Below are the code and all the weights of a small trained network. Each question names an input and a class and asks about switching units off, where a switched-off unit gives its printed mean instead of its output.

import numpy as np


def w(rows, s, z=0):
    codes = np.array(rows[::2]) - 128.0
    scale = np.full(codes.shape[1], s)
    scale[-1] = z or s
    return codes * scale


def norm(h):
    return h / np.sqrt((h * h).mean(-1, keepdims=True) + 1e-5)


def f(y):
    return y / 2 * (1 + np.tanh(0.7978845608 * (y + 0.044715 * y**3)))


def log_softmax(a):
    a = a - a.max(-1, keepdims=True)
    return a - np.log(np.exp(a).sum(-1, keepdims=True))


def net(x, mask):
    res = np.array(x, float).reshape(1, 3) / 4 @ E
    u = 0
    for l in range(4):
        y = f(norm(res) @ A[l][:, :-1].T + A[l][:, -1])
        res = res + np.where(mask[u : u + 3], y, B[l][:, -1]) @ B[l][:, :-1]
        u += 3
    return log_softmax(norm(res)[-1] @ U[:, :-1].T + U[:, -1])


A, B = {}, {}
E = w([
[113,32,164,208],'x0',
[188,130,170,109],'x1',
[171,2,37,111],'x2',
],0.0055)
A[0] = w([
[190,64,40,44,250],'0.n1',
[134,138,226,211,38],'0.n2',
[2,83,16,110,202],'0.n3',
],0.0077,0.002)
B[0] = w([
[187,245,90,89,253],'0.n1',
[68,93,137,2,182],'0.n2',
[49,216,188,123,208],'0.n3',
],0.009,0.0057)
A[1] = w([
[127,150,52,83,1],'1.n1',
[26,32,25,195,41],'1.n2',
[255,79,128,143,24],'1.n3',
],0.0057,0.0025)
B[1] = w([
[78,133,167,110,22],'1.n1',
[184,177,56,120,246],'1.n2',
[202,2,188,45,121],'1.n3',
],0.0076,0.00012)
A[2] = w([
[254,199,157,45,63],'2.n1',
[239,143,113,164,2],'2.n2',
[2,196,126,117,126],'2.n3',
],0.0076,0.0039)
B[2] = w([
[187,2,138,125,220],'2.n1',
[127,77,54,191,131],'2.n2',
[169,8,70,213,254],'2.n3',
],0.0082,0.006)
A[3] = w([
[110,255,64,66,38],'3.n1',
[150,139,70,229,158],'3.n2',
[251,113,193,148,1],'3.n3',
],0.009,0.005)
B[3] = w([
[23,110,254,73,195],'3.n1',
[229,189,98,77,255],'3.n2',
[38,21,89,241,178],'3.n3',
],0.0087,0.0039)
U = w([
[209,179,84,145,210],'0',
[120,11,137,208,7],'1',
[64,152,247,55,183],'2',
],0.015,0.0019)

Each question gives the input, the list of numbers given to net, and the class t.
The units are the neurons (one row each of A and B). Each row of codes is followed by its name. A weight is (code - 128) times the scale printed after its matrix; where a second scale follows, it is the last column's (A, B and U).
mask holds one flag per neuron, layer by layer. A switched-off neuron (its flag False) gives its mean, the last column of its row in B, instead of its output. The means were averaged over made-up inputs and are rounded, as every weight is.
A unit's drop is (log p(t) with every unit on - log p(t) with that unit switched off) / (log p(t) with every unit on - log p(t) with every unit switched off).
The circuit of an input: a set's keep is (log p(t) with only the set's units on - log p(t) with every unit switched off) / (log p(t) with every unit on - log p(t) with every unit switched off). Starting from all 12 units, units are removed one at a time, each time the one whose removal leaves the highest keep (on an exact tie, the one counted first), for as long as the keep stays at least 0.8.
circuit, biggest first: the units of the circuit, biggest drop first
k most important neurons: the k neurons with the biggest drops, biggest first
k most important neurons of layer l: the k neurons of layer l with the biggest drops, biggest first
drop of u: that unit's drop, to one decimal
input [-7,5,-8], class 1: 4 most important neurons : (0.n1; 0.n3; 2.n1; 3.n3)
input [4,-6,4], class 0: most important neuron : (3.n2)
input [8,2,-1], class 2: circuit, biggest first : (2.n3; 2.n1)
input [1,5,-1], class 2: circuit, biggest first : (0.n2; 0.n1; 2.n1)
input [1,-5,1], class 0: 2 most important neurons : (2.n3; 0.n2)
input [-1,6,-7], class 1: 2 most important neurons : (0.n3; 3.n3)
input [0,6,-8], class 1: circuit, biggest first : (0.n3; 3.n3)
input [-2,-3,-8], class 0: 2 most important neurons : (2.n3; 0.n1)
input [-7,-5,8], class 2: circuit, biggest first : (3.n1; 0.n3)
input [8,-5,1], class 0: circuit, biggest first : (1.n2; 3.n2)
input [-7,7,-2], class 1: 2 most important neurons : (2.n1; 3.n3)
input [0,8,-5], class 1: 2 most important neurons : (0.n3; 3.n3)
input [1,-8,-6], class 1: 2 most important neurons : (0.n1; 2.n3)
input [-2,-6,6], class 2: 3 most important neurons : (0.n1; 3.n1; 0.n3)
input [-1,-1,3], class 2: circuit, biggest first : (0.n3)
input [-3,-6,6], class 2: 2 most important neurons : (0.n1; 3.n1)
input [-5,0,-6], class 0: 3 most important neurons : (0.n1; 1.n3; 3.n2)
input [8,7,-3], class 2: 2 most important neurons : (0.n2; 2.n3)
input [-2,-3,6], class 2: 2 most important neurons : (0.n1; 3.n1)
input [-7,-4,4], class 2: most important neuron : (3.n1)
input [-8,4,-2], class 1: 2 most important neurons : (2.n1; 3.n3)
input [7,6,-2], class 2: 2 most important neurons of layer 2 : (2.n3; 2.n1)
input [-4,0,8], class 2: 2 most important neurons of layer 3 : (3.n1; 3.n2)
input [-8,2,0], class 1: 2 most important neurons of layer 0 : (0.n3; 0.n2)
input [5,-4,1], class 0: 2 most important neurons of layer 3 : (3.n2; 3.n3)
input [3,-5,5], class 0: drop of 2.n3 : 1.0
input [4,5,-1], class 2: drop of 2.n3 : 0.3
input [4,-1,7], class 0: drop of 0.n3 : 0.2
input [2,-6,8], class 0: most important neuron of layer 0 : (0.n3)
